Below are the code and all the weights of a small trained network. Each question names an input and a class and asks about switching units off, where a switched-off unit gives its printed mean instead of its output.

import numpy as np


def w(rows, s, z=0):
    codes = np.array(rows[::2]) - 128.0
    scale = np.full(codes.shape[1], s)
    scale[-1] = z or s
    return codes * scale


def f(y):
    return y / 2 * (1 + np.tanh(0.7978845608 * (y + 0.044715 * y**3)))


def log_softmax(a):
    a = a - a.max(-1, keepdims=True)
    return a - np.log(np.exp(a).sum(-1, keepdims=True))


def net(x, mask):
    res = np.array(x, float).reshape(1, 7) / 4 @ E
    y = f(res @ A[0][:, :-1].T + A[0][:, -1])
    res = res + np.where(mask, y, B[0][:, -1]) @ B[0][:, :-1]
    return log_softmax(res[-1] @ U[:, :-1].T + U[:, -1])


A, B = {}, {}
E = w([
[141,3,148],'x0',
[194,151,244],'x1',
[129,126,126],'x2',
[129,129,128],'x3',
[127,128,129],'x4',
[127,128,126],'x5',
[1,120,201],'x6',
],0.0043)
A[0] = w([
[128,114,128,97],'neuron 1',
[31,125,184,80],'neuron 2',
[131,138,130,2],'neuron 3',
[126,125,127,202],'neuron 4',
[151,136,115,43],'neuron 5',
[131,141,128,3],'neuron 6',
[130,128,132,68],'neuron 7',
[149,12,143,85],'neuron 8',
[122,104,131,34],'neuron 9',
[86,112,58,76],'neuron 10',
[151,1,146,86],'neuron 11',
[105,118,94,63],'neuron 12',
[81,109,47,65],'neuron 13',
[132,142,126,49],'neuron 14',
[162,128,107,60],'neuron 15',
[228,125,70,72],'neuron 16',
[216,127,75,66],'neuron 17',
[186,150,236,78],'neuron 18',
[142,134,153,68],'neuron 19',
[188,150,243,85],'neuron 20',
[144,140,158,56],'neuron 21',
[154,143,179,66],'neuron 22',
[116,234,121,51],'neuron 23',
[105,127,148,40],'neuron 24',
[126,147,131,15],'neuron 25',
[64,123,164,32],'neuron 26',
[192,131,88,42],'neuron 27',
[130,124,125,194],'neuron 28',
[127,170,129,25],'neuron 29',
[122,124,122,18],'neuron 30',
[126,161,127,57],'neuron 31',
[122,124,121,4],'neuron 32',
[96,117,75,94],'neuron 33',
[69,104,24,57],'neuron 34',
[113,124,103,148],'neuron 35',
[111,117,104,18],'neuron 36',
[199,130,84,51],'neuron 37',
[133,130,129,60],'neuron 38',
[111,253,116,68],'neuron 39',
[20,127,189,42],'neuron 40',
[142,32,136,63],'neuron 41',
[133,133,138,51],'neuron 42',
[120,197,124,71],'neuron 43',
],0.0092,0.0028)
B[0] = w([
[116,129,124,103],'neuron 1',
[115,84,242,232],'neuron 2',
[70,106,108,37],'neuron 3',
[152,140,136,216],'neuron 4',
[84,110,137,65],'neuron 5',
[72,111,111,38],'neuron 6',
[109,117,120,76],'neuron 7',
[75,219,87,226],'neuron 8',
[77,120,118,63],'neuron 9',
[149,81,78,174],'neuron 10',
[69,231,85,250],'neuron 11',
[124,99,101,100],'neuron 12',
[149,71,66,189],'neuron 13',
[92,121,118,63],'neuron 14',
[102,107,152,85],'neuron 15',
[105,79,244,203],'neuron 16',
[101,82,223,174],'neuron 17',
[161,53,33,231],'neuron 18',
[115,107,103,83],'neuron 19',
[166,51,25,251],'neuron 20',
[109,97,94,79],'neuron 21',
[125,86,85,109],'neuron 22',
[64,201,89,155],'neuron 23',
[97,97,137,70],'neuron 24',
[73,119,111,45],'neuron 25',
[87,86,182,119],'neuron 26',
[83,89,186,113],'neuron 27',
[148,138,135,204],'neuron 28',
[72,137,101,61],'neuron 29',
[94,107,113,47],'neuron 30',
[93,140,112,76],'neuron 31',
[91,105,111,40],'neuron 32',
[147,98,93,154],'neuron 33',
[157,54,44,240],'neuron 34',
[150,123,118,165],'neuron 35',
[97,93,98,60],'neuron 36',
[91,87,196,131],'neuron 37',
[105,116,122,70],'neuron 38',
[62,228,86,202],'neuron 39',
[96,69,254,224],'neuron 40',
[74,191,88,168],'neuron 41',
[104,111,113,64],'neuron 42',
[87,173,103,118],'neuron 43',
],0.034,0.0014)
U = w([
[104,51,249,133],'0',
[220,150,112,255],'1',
[200,34,7,35],'2',
[45,253,67,51],'3',
],0.0038,0.0033)

Each question gives the input, the list of numbers given to net, and the class t.
The units are the neurons (one row each of A and B). Each row of codes is followed by its name. A weight is (code - 128) times the scale printed after its matrix; where a second scale follows, it is the last column's (A, B and U).
mask holds one flag per neuron, in row order. A switched-off neuron (its flag False) gives its mean, the last column of its row in B, instead of its output. The means were averaged over made-up inputs and are rounded, as every weight is.
A unit's drop is (log p(t) with every unit on - log p(t) with that unit switched off) / (log p(t) with every unit on - log p(t) with every unit switched off).
The circuit of an input: a set's keep is (log p(t) with only the set's units on - log p(t) with every unit switched off) / (log p(t) with every unit on - log p(t) with every unit switched off). Starting from the 12 units with the biggest drops (on a tie, the unit counted first), units are removed one at a time, each time the one whose removal leaves the highest keep (on an exact tie, the one counted first), for as long as the keep stays at least 0.8.
units of the circuit, in order: the units of the circuit, biggest drop first
unit that matters most: the unit with the biggest drop
k most important neurons: the k neurons with the biggest drops, biggest first
drop when u is switched off: that unit's drop, to one decimal
input [-6,-1,-1,7,7,-8,-5], class 3: unit that matters most -> neuron 39
input [6,7,-4,-1,-1,-5,0], class 2: 2 most important neurons -> neuron 20; neuron 18
input [-6,0,-3,-5,-4,-1,-3], class 3: units of the circuit, in order -> neuron 39; neuron 23
input [7,-2,3,2,8,-4,3], class 3: units of the circuit, in order -> neuron 11; neuron 8
input [2,3,0,6,1,8,7], class 0: 2 most important neurons -> neuron 40; neuron 2
input [-3,-4,0,-8,-8,7,-4], class 0: 4 most important neurons -> neuron 16; neuron 20; neuron 17; neuron 18
input [-4,-8,-3,-2,-3,-1,5], class 2: 3 most important neurons -> neuron 34; neuron 13; neuron 10
input [7,-5,-2,-1,7,-2,-3], class 3: units of the circuit, in order -> neuron 11; neuron 8
input [-8,7,0,-1,4,6,-5], class 3: 2 most important neurons -> neuron 39; neuron 23
input [8,7,-2,8,0,-1,-5], class 3: 4 most important neurons -> neuron 11; neuron 8; neuron 41; neuron 34
input [7,4,0,5,-1,-8,-6], class 3: 3 most important neurons -> neuron 11; neuron 8; neuron 41
input [-5,-8,-5,2,5,-3,-5], class 2: 2 most important neurons -> neuron 34; neuron 13
input [-5,-7,4,6,-1,1,-8], class 0: 2 most important neurons -> neuron 16; neuron 17
input [-2,8,-1,5,-2,-2,-5], class 2: units of the circuit, in order -> neuron 20
input [-1,-6,2,-6,5,-3,8], class 0: 2 most important neurons -> neuron 40; neuron 2
input [5,1,-3,4,8,4,1], class 3: 4 most important neurons -> neuron 11; neuron 8; neuron 41; neuron 34
input [-4,6,1,4,4,-8,-7], class 0: 2 most important neurons -> neuron 16; neuron 17
input [5,8,5,2,-7,4,-4], class 2: drop when neuron 18 is switched off -> 0.5
input [-4,8,5,-8,5,6,6], class 2: drop when neuron 18 is switched off -> 0.7
input [4,7,6,-2,5,7,1], class 2: drop when neuron 41 is switched off -> 0.0
input [-7,8,4,-3,5,-3,-3], class 2: drop when neuron 8 is switched off -> 0.1
input [2,-6,-5,4,4,-6,-8], class 0: most important neuron -> neuron 16
